Here is a tiny trained network, its code and every weight. The questions are about switching its units off for an input and a class, where a switched-off unit gives its printed mean instead of its output.

import numpy as np


def w(rows, s, z=0):
    codes = np.array(rows[::2]) - 128.0
    scale = np.full(codes.shape[1], s)
    scale[-1] = z or s
    return codes * scale


def norm(h):
    return h / np.sqrt((h * h).mean(-1, keepdims=True) + 1e-5)


def f(y):
    return y / 2 * (1 + np.tanh(0.7978845608 * (y + 0.044715 * y**3)))


def log_softmax(a):
    a = a - a.max(-1, keepdims=True)
    return a - np.log(np.exp(a).sum(-1, keepdims=True))


def net(x, mask):
    res = np.array(x, float).reshape(1, 7) / 4 @ E
    u = 0
    for l in range(4):
        y = f(norm(res) @ A[l][:, :-1].T + A[l][:, -1])
        res = res + np.where(mask[u : u + 8], y, B[l][:, -1]) @ B[l][:, :-1]
        u += 8
    return log_softmax(norm(res)[-1] @ U[:, :-1].T + U[:, -1])


A, B = {}, {}
E = w([
[122,203,178,145],'x0',
[98,92,171,62],'x1',
[129,115,170,173],'x2',
[205,121,227,97],'x3',
[109,1,190,241],'x4',
[128,186,188,151],'x5',
[18,147,136,85],'x6',
],0.007)
A[0] = w([
[98,230,23,74,135],'L0N1',
[187,223,175,171,114],'L0N2',
[130,50,147,157,83],'L0N3',
[67,72,51,106,44],'L0N4',
[124,184,171,32,29],'L0N5',
[116,192,163,2,3],'L0N6',
[59,87,32,84,104],'L0N7',
[118,134,97,158,93],'L0N8',
],0.0074,0.0035)
B[0] = w([
[138,76,196,232,254],'L0N1',
[102,70,41,195,198],'L0N2',
[122,62,216,95,156],'L0N3',
[29,69,31,46,160],'L0N4',
[100,211,154,105,157],'L0N5',
[126,227,238,14,173],'L0N6',
[61,152,3,99,199],'L0N7',
[140,189,129,112,125],'L0N8',
],0.005,0.0038)
A[1] = w([
[94,59,147,70,171],'L1N1',
[195,79,83,183,105],'L1N2',
[167,241,74,71,51],'L1N3',
[202,123,39,94,68],'L1N4',
[123,119,97,150,115],'L1N5',
[39,166,131,129,86],'L1N6',
[71,81,180,163,131],'L1N7',
[254,98,154,61,5],'L1N8',
],0.0078,0.0031)
B[1] = w([
[174,66,100,209,231],'L1N1',
[118,162,178,73,244],'L1N2',
[143,136,247,79,223],'L1N3',
[135,102,116,160,170],'L1N4',
[176,201,119,131,150],'L1N5',
[215,129,107,101,189],'L1N6',
[208,125,254,241,252],'L1N7',
[251,99,65,87,176],'L1N8',
],0.0056,0.002)
A[2] = w([
[150,86,107,3,53],'L2N1',
[104,254,102,246,112],'L2N2',
[171,177,48,56,111],'L2N3',
[48,89,108,100,145],'L2N4',
[99,191,145,44,3],'L2N5',
[134,194,51,205,47],'L2N6',
[101,161,202,202,145],'L2N7',
[186,52,74,151,42],'L2N8',
],0.0069,0.0028)
B[2] = w([
[102,194,107,183,144],'L2N1',
[116,253,76,181,254],'L2N2',
[102,44,151,99,180],'L2N3',
[174,134,4,137,171],'L2N4',
[233,174,209,115,140],'L2N5',
[134,182,145,174,177],'L2N6',
[117,190,158,231,247],'L2N7',
[135,218,159,76,158],'L2N8',
],0.0049,0.0027)
A[3] = w([
[160,88,184,139,116],'L3N1',
[244,141,81,143,158],'L3N2',
[144,180,141,75,106],'L3N3',
[213,157,108,153,170],'L3N4',
[167,190,155,101,146],'L3N5',
[100,110,167,68,253],'L3N6',
[226,152,87,149,175],'L3N7',
[74,174,169,68,173],'L3N8',
],0.011,0.0052)
B[3] = w([
[133,72,150,123,208],'L3N1',
[49,97,171,77,243],'L3N2',
[162,120,119,130,174],'L3N3',
[53,122,154,78,247],'L3N4',
[127,138,100,100,230],'L3N5',
[207,114,117,162,251],'L3N6',
[84,160,180,76,252],'L3N7',
[252,165,73,118,208],'L3N8',
],0.012,0.0036)
U = w([
[144,45,188,202,182],'0',
[46,176,116,107,120],'1',
[160,108,93,137,2],'2',
[105,98,178,56,188],'3',
[113,166,122,144,35],'4',
[115,194,135,205,118],'5',
[223,194,117,72,160],'6',
[91,73,3,133,138],'7',
],0.02,0.0083)

Each question gives the input, the list of numbers given to net, and the class t.
The units are the neurons (one row each of A and B). Each row of codes is followed by its name. A weight is (code - 128) times the scale printed after its matrix; where a second scale follows, it is the last column's (A, B and U).
mask holds one flag per neuron, layer by layer. A switched-off neuron (its flag False) gives its mean, the last column of its row in B, instead of its output. The means were averaged over made-up inputs and are rounded, as every weight is.
A unit's drop is (log p(t) with every unit on - log p(t) with that unit switched off) / (log p(t) with every unit on - log p(t) with every unit switched off).
The circuit of an input: a set's keep is (log p(t) with only the set's units on - log p(t) with every unit switched off) / (log p(t) with every unit on - log p(t) with every unit switched off). Starting from the 12 units with the biggest drops (on a tie, the unit counted first), units are removed one at a time, each time the one whose removal leaves the highest keep (on an exact tie, the one counted first), for as long as the keep stays at least 0.8.
circuit, biggest first: the units of the circuit, biggest drop first
k most important neurons: the k neurons with the biggest drops, biggest first
k most important neurons of layer l: the k neurons of layer l with the biggest drops, biggest first
drop of u: that unit's drop, to one decimal
input [3,4,-6,-4,-4,-7,7], class 6: circuit, biggest first : L3N8
input [4,-6,7,-7,6,6,-7], class 5: circuit, biggest first : L2N2, L0N1
input [6,3,2,5,0,7,-5], class 3: 3 most important neurons : L0N1, L3N4, L1N8
input [6,0,7,3,1,0,-7], class 3: circuit, biggest first : L0N1, L3N4, L3N2
input [-7,-2,1,0,-1,5,2], class 7: 2 most important neurons : L0N4, L0N7
input [-8,0,3,-4,-5,6,3], class 7: 3 most important neurons : L0N7, L0N1, L0N4
input [4,2,-5,0,2,3,0], class 6: 3 most important neurons of layer 3 : L3N8, L3N2, L3N5
input [-6,1,1,7,-6,-2,-3], class 3: 2 most important neurons : L1N8, L3N2
input [-1,4,-5,3,-3,0,-6], class 3: 2 most important neurons : L1N8, L3N2
input [4,6,-6,3,5,-4,-8], class 3: 2 most important neurons : L1N8, L0N1
input [8,0,-7,3,4,-2,3], class 0: 2 most important neurons of layer 1 : L1N7, L1N5
input [-4,4,-3,-2,-5,-2,3], class 6: 3 most important neurons : L0N6, L3N8, L0N2
input [-7,3,4,0,-3,3,2], class 6: drop of L0N6 : 0.7
input [1,5,-3,3,-5,-7,-8], class 3: circuit, biggest first : L3N2
input [5,-2,4,-6,-7,1,7], class 6: drop of L2N7 : 0.0
input [8,-5,0,-1,-6,-7,-4], class 1: drop of L2N2 : 0.1
